Here is a tiny trained network, its code and every weight. The questions are about switching its units off for an input and a class, where a switched-off unit gives its printed mean instead of its output.

import numpy as np


def w(rows, s, z=0):
    codes = np.array(rows[::2]) - 128.0
    scale = np.full(codes.shape[1], s)
    scale[-1] = z or s
    return codes * scale


def f(y):
    return y / 2 * (1 + np.tanh(0.7978845608 * (y + 0.044715 * y**3)))


def log_softmax(a):
    a = a - a.max(-1, keepdims=True)
    return a - np.log(np.exp(a).sum(-1, keepdims=True))


def net(x, mask):
    res = np.array(x, float).reshape(1, 4) / 4 @ E
    y = f(res @ A[0][:, :-1].T + A[0][:, -1])
    res = res + np.where(mask, y, B[0][:, -1]) @ B[0][:, :-1]
    return log_softmax(res[-1] @ U[:, :-1].T + U[:, -1])


A, B = {}, {}
E = w([
[154,173,200,164,128,139,4,90,147,56],'x0',
[108,210,116,105,93,216,105,161,47,96],'x1',
[180,49,152,134,150,137,100,106,39,141],'x2',
[168,165,222,124,67,111,173,176,136,162],'x3',
],0.013)
A[0] = w([
[92,137,85,127,123,117,169,113,119,154,171],'neuron 0',
[135,120,85,155,111,107,176,129,128,129,166],'neuron 1',
[114,98,11,145,173,152,71,114,134,117,106],'neuron 2',
[105,218,111,106,106,190,142,142,29,122,61],'neuron 3',
[141,136,185,107,119,116,38,91,132,87,201],'neuron 4',
[138,85,88,81,124,125,196,150,69,142,179],'neuron 5',
[148,111,136,100,130,99,108,115,83,140,41],'neuron 6',
[119,113,97,119,123,140,206,122,103,129,182],'neuron 7',
[133,147,157,144,154,133,59,122,169,98,182],'neuron 8',
[108,147,120,105,145,112,129,137,136,153,151],'neuron 9',
[120,107,78,119,131,150,167,166,117,147,192],'neuron 10',
[113,121,44,110,141,125,97,95,136,98,115],'neuron 11',
[141,57,167,128,151,79,142,100,219,150,61],'neuron 12',
[168,46,171,121,141,138,111,116,32,138,21],'neuron 13',
[133,107,134,144,116,133,69,129,140,99,206],'neuron 14',
[100,217,87,105,121,126,146,133,239,114,4],'neuron 15',
[170,162,254,124,95,125,192,163,126,160,103],'neuron 16',
[115,108,140,130,122,109,142,94,145,124,83],'neuron 17',
],0.014,0.0023)
B[0] = w([
[130,154,157,149,148,156,103,109,129,150,190],'neuron 0',
[146,145,145,134,127,152,106,112,141,159,175],'neuron 1',
[71,145,168,40,81,69,172,119,127,80,218],'neuron 2',
[251,26,126,122,118,44,87,194,165,86,254],'neuron 3',
[158,173,150,144,166,159,132,106,155,232,232],'neuron 4',
[142,186,156,155,155,172,103,104,162,203,226],'neuron 5',
[115,129,73,162,129,143,140,135,122,104,156],'neuron 6',
[142,168,157,133,151,145,101,115,134,170,201],'neuron 7',
[160,171,155,130,163,156,110,111,113,194,205],'neuron 8',
[126,142,112,147,131,128,109,135,117,136,148],'neuron 9',
[154,165,162,125,159,155,133,105,127,160,201],'neuron 10',
[78,118,137,76,108,70,153,100,99,119,188],'neuron 11',
[244,65,126,110,110,78,76,211,128,76,217],'neuron 12',
[36,104,36,218,107,188,167,145,103,65,220],'neuron 13',
[123,164,157,124,135,167,128,128,167,160,178],'neuron 14',
[59,88,44,229,125,211,161,129,79,96,237],'neuron 15',
[22,151,144,26,114,72,161,64,109,93,251],'neuron 16',
[166,115,128,118,104,122,128,137,139,112,145],'neuron 17',
],0.015,0.018)
U = w([
[170,188,173,125,189,162,98,94,157,208,195],'0',
[76,150,160,10,113,69,151,79,113,112,127],'1',
[238,77,125,112,132,84,79,195,155,109,2],'2',
[93,117,49,207,141,184,143,133,99,111,188],'3',
],0.013,0.00089)

Each question gives the input, the list of numbers given to net, and the class t.
The units are the neurons (one row each of A and B). Each row of codes is followed by its name. A weight is (code - 128) times the scale printed after its matrix; where a second scale follows, it is the last column's (A, B and U).
mask holds one flag per neuron, in row order. A switched-off neuron (its flag False) gives its mean, the last column of its row in B, instead of its output. The means were averaged over made-up inputs and are rounded, as every weight is.
A unit's drop is (log p(t) with every unit on - log p(t) with that unit switched off) / (log p(t) with every unit on - log p(t) with every unit switched off).
The circuit of an input: a set's keep is (log p(t) with only the set's units on - log p(t) with every unit switched off) / (log p(t) with every unit on - log p(t) with every unit switched off). Starting from the 12 units with the biggest drops (on a tie, the unit counted first), units are removed one at a time, each time the one whose removal leaves the highest keep (on an exact tie, the one counted first), for as long as the keep stays at least 0.8.
circuit, biggest first: the units of the circuit, biggest drop first
most important unit: the unit with the biggest drop
k most important neurons: the k neurons with the biggest drops, biggest first
drop of u: that unit's drop, to one decimal
input [-5,-7,-7,4], class 2: circuit, biggest first	[neuron 12]
input [-4,2,1,-5], class 1: 3 most important neurons	[neuron 2; neuron 4; neuron 11]
input [3,-8,3,8], class 1: 2 most important neurons	[neuron 16; neuron 3]
input [-7,-7,-6,-5], class 0: 4 most important neurons	[neuron 3; neuron 5; neuron 0; neuron 10]
input [-6,-7,-6,0], class 2: 4 most important neurons	[neuron 12; neuron 13; neuron 4; neuron 8]
input [3,4,5,5], class 1: 3 most important neurons	[neuron 16; neuron 15; neuron 12]
input [7,5,-8,-6], class 3: 3 most important neurons	[neuron 15; neuron 5; neuron 16]
input [-5,-3,3,-4], class 0: 2 most important neurons	[neuron 16; neuron 5]
input [-5,6,5,0], class 2: 3 most important neurons	[neuron 3; neuron 15; neuron 4]
input [-1,-6,-6,-2], class 2: 3 most important neurons	[neuron 12; neuron 13; neuron 16]
input [3,-7,7,-5], class 2: 2 most important neurons	[neuron 12; neuron 15]
input [-2,2,-3,-1], class 3: 4 most important neurons	[neuron 12; neuron 4; neuron 16; neuron 8]
input [-5,-2,1,-6], class 1: 4 most important neurons	[neuron 2; neuron 11; neuron 4; neuron 8]
input [-4,2,-1,-3], class 0: most important unit	neuron 16
input [1,4,-5,-3], class 3: 3 most important neurons	[neuron 15; neuron 12; neuron 16]
input [4,-4,-5,8], class 1: drop of neuron 16	3.1
input [5,-1,7,-1], class 3: drop of neuron 13	4.1
input [6,8,2,-3], class 2: drop of neuron 3	4.0
